Below are the code and all the weights of a small trained network. Each question names an input and a class and asks about switching units off, where a switched-off unit gives its printed mean instead of its output.

import numpy as np


def w(rows, s, z=0):
    codes = np.array(rows[::2]) - 128.0
    scale = np.full(codes.shape[1], s)
    scale[-1] = z or s
    return codes * scale


def f(y):
    return y / 2 * (1 + np.tanh(0.7978845608 * (y + 0.044715 * y**3)))


def log_softmax(a):
    a = a - a.max(-1, keepdims=True)
    return a - np.log(np.exp(a).sum(-1, keepdims=True))


def net(x, mask):
    res = np.array(x, float).reshape(1, 8) / 4 @ E
    y = f(res @ A[0][:, :-1].T + A[0][:, -1])
    res = res + np.where(mask, y, B[0][:, -1]) @ B[0][:, :-1]
    return log_softmax(res[-1] @ U[:, :-1].T + U[:, -1])


A, B = {}, {}
E = w([
[149,65,144,87,34,245,144,163,141],'x0',
[104,237,213,125,136,79,233,131,100],'x1',
[129,107,114,237,234,147,102,66,109],'x2',
[73,170,125,181,112,118,38,100,115],'x3',
[254,205,89,230,158,166,83,178,222],'x4',
[230,49,117,105,148,118,129,186,91],'x5',
[127,159,221,136,136,54,33,240,94],'x6',
[145,130,50,136,81,33,45,82,29],'x7',
],0.0056)
A[0] = w([
[66,157,203,197,206,112,114,137,123,187],'n0',
[133,85,78,114,169,156,241,52,141,180],'n1',
[59,140,184,12,82,83,178,149,106,237],'n2',
[225,77,116,118,134,217,171,165,154,215],'n3',
[199,58,89,128,135,244,156,139,184,255],'n4',
[220,113,155,113,82,161,98,255,149,176],'n5',
[32,68,143,54,70,112,132,94,45,189],'n6',
[48,109,166,49,86,101,151,123,79,203],'n7',
[73,86,91,149,104,180,13,104,196,184],'n8',
[150,157,118,205,181,34,52,132,83,247],'n9',
[98,214,191,166,167,125,167,133,157,187],'n10',
[89,204,70,214,86,183,102,36,180,180],'n11',
[147,196,176,96,135,100,171,194,186,168],'n12',
[185,119,60,168,131,16,27,126,70,211],'n13',
],0.006,0.0031)
B[0] = w([
[61,141,233,171,198,106,120,168,134,188],'n0',
[138,94,67,102,182,133,212,53,122,213],'n1',
[42,134,128,34,58,55,168,161,121,254],'n2',
[215,45,171,111,120,198,149,138,169,217],'n3',
[201,7,116,129,137,244,134,119,186,238],'n4',
[202,119,220,85,44,135,74,222,128,216],'n5',
[66,58,130,79,102,109,116,86,35,244],'n6',
[49,93,140,60,82,96,139,128,79,227],'n7',
[85,101,77,149,132,168,43,141,135,194],'n8',
[176,172,133,166,255,36,69,118,98,241],'n9',
[91,198,187,180,132,122,171,154,186,191],'n10',
[78,189,76,204,89,162,111,66,121,208],'n11',
[150,200,144,115,101,79,155,199,198,187],'n12',
[215,147,48,115,189,54,53,98,70,249],'n13',
],0.0066,0.0067)
U = w([
[41,72,137,54,71,94,142,104,12,196],'0',
[114,238,73,203,59,165,184,63,148,77],'1',
[220,80,186,121,63,194,87,204,165,125],'2',
[104,194,156,73,72,66,196,201,195,2],'3',
[206,156,70,147,196,22,33,111,66,220],'4',
[182,64,94,112,187,178,255,64,159,155],'5',
[73,174,214,225,206,105,131,146,156,153],'6',
[82,77,60,163,121,208,43,96,167,48],'7',
],0.0064,0.001)

Each question gives the input, the list of numbers given to net, and the class t.
The units are the neurons (one row each of A and B). Each row of codes is followed by its name. A weight is (code - 128) times the scale printed after its matrix; where a second scale follows, it is the last column's (A, B and U).
mask holds one flag per neuron, in row order. A switched-off neuron (its flag False) gives its mean, the last column of its row in B, instead of its output. The means were averaged over made-up inputs and are rounded, as every weight is.
A unit's drop is (log p(t) with every unit on - log p(t) with that unit switched off) / (log p(t) with every unit on - log p(t) with every unit switched off).
The circuit of an input: a set's keep is (log p(t) with only the set's units on - log p(t) with every unit switched off) / (log p(t) with every unit on - log p(t) with every unit switched off). Starting from the 12 units with the biggest drops (on a tie, the unit counted first), units are removed one at a time, each time the one whose removal leaves the highest keep (on an exact tie, the one counted first), for as long as the keep stays at least 0.8.
circuit, biggest first: the units of the circuit, biggest drop first
top k neurons: the k neurons with the biggest drops, biggest first
drop when u is switched off: that unit's drop, to one decimal
input [-6,5,6,-1,-4,6,4,-2], class 6: circuit, biggest first -> n0
input [-4,2,0,-6,4,-4,-1,0], class 6: circuit, biggest first -> n2, n10, n13, n4
input [-5,-2,-6,-2,2,-3,-6,4], class 1: circuit, biggest first -> n9, n11, n6, n5
input [0,-2,5,5,-4,-7,-4,6], class 4: circuit, biggest first -> n13, n9
input [1,4,1,6,2,-4,6,1], class 6: circuit, biggest first -> n0, n10
input [-3,0,3,6,4,-6,-3,0], class 6: top 3 neurons -> n0, n9, n10
input [-4,-8,-4,-7,-2,-1,-6,3], class 5: circuit, biggest first -> n1, n4
input [3,1,1,6,2,-3,-5,-1], class 1: top 2 neurons -> n11, n6
input [5,1,0,-7,0,6,3,8], class 2: top 4 neurons -> n5, n3, n9, n1
input [-3,0,-4,-4,6,3,-6,5], class 5: top 2 neurons -> n4, n3
input [-1,-2,5,-4,1,6,1,-2], class 2: drop when n11 is switched off -> 0.1
input [-7,-2,-2,-8,8,5,0,-6], class 2: drop when n5 is switched off -> 0.2
input [7,-7,6,2,-3,0,5,6], class 4: drop when n13 is switched off -> 0.4
input [4,5,-7,-6,5,4,-2,7], class 2: top neuron -> n5
